Here is a tiny trained network, its code and every weight. The questions are about switching its units off for an input and a class, where a switched-off unit gives its printed mean instead of its output.

import numpy as np


def w(rows, s, z=0):
    codes = np.array(rows[::2]) - 128.0
    scale = np.full(codes.shape[1], s)
    scale[-1] = z or s
    return codes * scale


def norm(h):
    return h / np.sqrt((h * h).mean(-1, keepdims=True) + 1e-5)


def f(y):
    return y / 2 * (1 + np.tanh(0.7978845608 * (y + 0.044715 * y**3)))


def log_softmax(a):
    a = a - a.max(-1, keepdims=True)
    return a - np.log(np.exp(a).sum(-1, keepdims=True))


def net(x, mask):
    res = np.array(x, float).reshape(1, 3) / 4 @ E
    u = 0
    for l in range(3):
        y = f(norm(res) @ A[l][:, :-1].T + A[l][:, -1])
        res = res + np.where(mask[u : u + 6], y, B[l][:, -1]) @ B[l][:, :-1]
        u += 6
    return log_softmax(norm(res)[-1] @ U[:, :-1].T + U[:, -1])


A, B = {}, {}
E = w([
[73,121,143,63,95,97,119,101,135,162],'x0',
[98,157,156,87,207,151,244,163,144,169],'x1',
[152,192,137,173,182,154,81,107,185,254],'x2',
],0.0081)
A[0] = w([
[134,159,180,38,215,78,229,254,125,149,56],'0.n0',
[181,189,147,158,131,138,254,69,90,181,37],'0.n1',
[164,4,155,125,162,145,182,67,109,33,50],'0.n2',
[103,117,160,220,92,74,61,32,111,70,87],'0.n3',
[142,73,89,135,134,230,127,103,174,155,1],'0.n4',
[90,172,73,120,39,106,178,133,124,59,46],'0.n5',
],0.0052,0.00095)
B[0] = w([
[135,76,152,166,30,142,120,149,147,92,253],'0.n0',
[88,87,113,168,113,102,46,154,165,67,173],'0.n1',
[158,46,127,29,156,206,144,84,58,108,199],'0.n2',
[64,241,84,183,104,189,194,67,119,132,202],'0.n3',
[139,8,123,82,151,133,57,121,122,195,127],'0.n4',
[134,186,93,108,254,38,196,191,46,55,176],'0.n5',
],0.0057)
A[1] = w([
[177,148,253,147,157,179,145,163,110,44,254],'1.n0',
[192,119,132,72,141,39,90,195,55,10,213],'1.n1',
[101,78,204,96,220,210,96,134,123,94,19],'1.n2',
[158,168,126,174,148,119,104,107,231,192,171],'1.n3',
[70,95,73,88,159,97,162,149,65,133,216],'1.n4',
[130,109,156,139,114,193,247,204,152,162,80],'1.n5',
],0.0059,0.0011)
B[1] = w([
[35,137,144,1,112,99,92,65,219,174,200],'1.n0',
[220,187,196,195,187,122,65,189,123,233,253],'1.n1',
[134,187,106,128,92,105,98,145,85,156,147],'1.n2',
[208,98,141,34,169,140,156,109,48,129,226],'1.n3',
[150,122,170,153,173,180,125,46,155,142,184],'1.n4',
[25,202,50,158,29,130,123,106,156,156,196],'1.n5',
],0.0061,0.006)
A[2] = w([
[102,119,180,170,190,2,244,169,89,43,176],'2.n0',
[56,200,70,134,53,182,139,105,189,97,140],'2.n1',
[132,169,132,195,75,179,83,156,39,47,125],'2.n2',
[195,200,74,193,73,131,114,31,116,81,119],'2.n3',
[197,137,90,183,104,34,62,64,173,126,96],'2.n4',
[203,151,200,6,131,149,126,136,80,146,252],'2.n5',
],0.0054,0.0019)
B[2] = w([
[182,131,55,171,149,163,83,123,127,159,162],'2.n0',
[3,242,234,147,148,193,124,254,172,141,196],'2.n1',
[66,133,109,92,139,152,160,102,200,233,191],'2.n2',
[52,139,185,104,95,117,182,192,156,105,204],'2.n3',
[92,85,133,75,98,90,174,138,134,57,159],'2.n4',
[222,68,94,215,211,68,53,121,89,96,254],'2.n5',
],0.0082,0.0067)
U = w([
[255,86,73,128,238,88,124,93,82,112,254],'0',
[24,166,152,124,89,125,210,204,159,106,2],'1',
],0.009,0.0011)

Each question gives the input, the list of numbers given to net, and the class t.
The units are the neurons (one row each of A and B). Each row of codes is followed by its name. A weight is (code - 128) times the scale printed after its matrix; where a second scale follows, it is the last column's (A, B and U).
mask holds one flag per neuron, layer by layer. A switched-off neuron (its flag False) gives its mean, the last column of its row in B, instead of its output. The means were averaged over made-up inputs and are rounded, as every weight is.
A unit's drop is (log p(t) with every unit on - log p(t) with that unit switched off) / (log p(t) with every unit on - log p(t) with every unit switched off).
The circuit of an input: a set's keep is (log p(t) with only the set's units on - log p(t) with every unit switched off) / (log p(t) with every unit on - log p(t) with every unit switched off). Starting from the 12 units with the biggest drops (on a tie, the unit counted first), units are removed one at a time, each time the one whose removal leaves the highest keep (on an exact tie, the one counted first), for as long as the keep stays at least 0.8.
circuit, biggest first: the units of the circuit, biggest drop first
unit that matters most: the unit with the biggest drop
k most important neurons: the k neurons with the biggest drops, biggest first
top k neurons in layer l: the k neurons of layer l with the biggest drops, biggest first
drop of u: that unit's drop, to one decimal
input [2,2,2], class 0: 2 most important neurons : 1.n3, 0.n5
input [-5,-7,-4], class 1: unit that matters most : 0.n3
input [5,-7,-8], class 0: circuit, biggest first : 1.n1, 2.n1
input [-8,8,6], class 1: 4 most important neurons : 1.n5, 1.n1, 2.n5, 0.n0
input [-2,-6,5], class 1: top 2 neurons in layer 2 : 2.n3, 2.n5
input [8,0,0], class 0: top 2 neurons in layer 1 : 1.n5, 1.n0
input [8,-7,-8], class 0: 3 most important neurons : 1.n5, 0.n5, 1.n1
input [7,5,6], class 0: 2 most important neurons : 1.n3, 0.n3
input [2,-8,5], class 1: drop of 0.n3 : 0.1
input [-2,-8,-5], class 1: drop of 0.n3 : 2.3
input [-4,-4,-1], class 1: drop of 0.n3 : 0.3
input [7,2,-3], class 0: drop of 0.n2 : 0.0
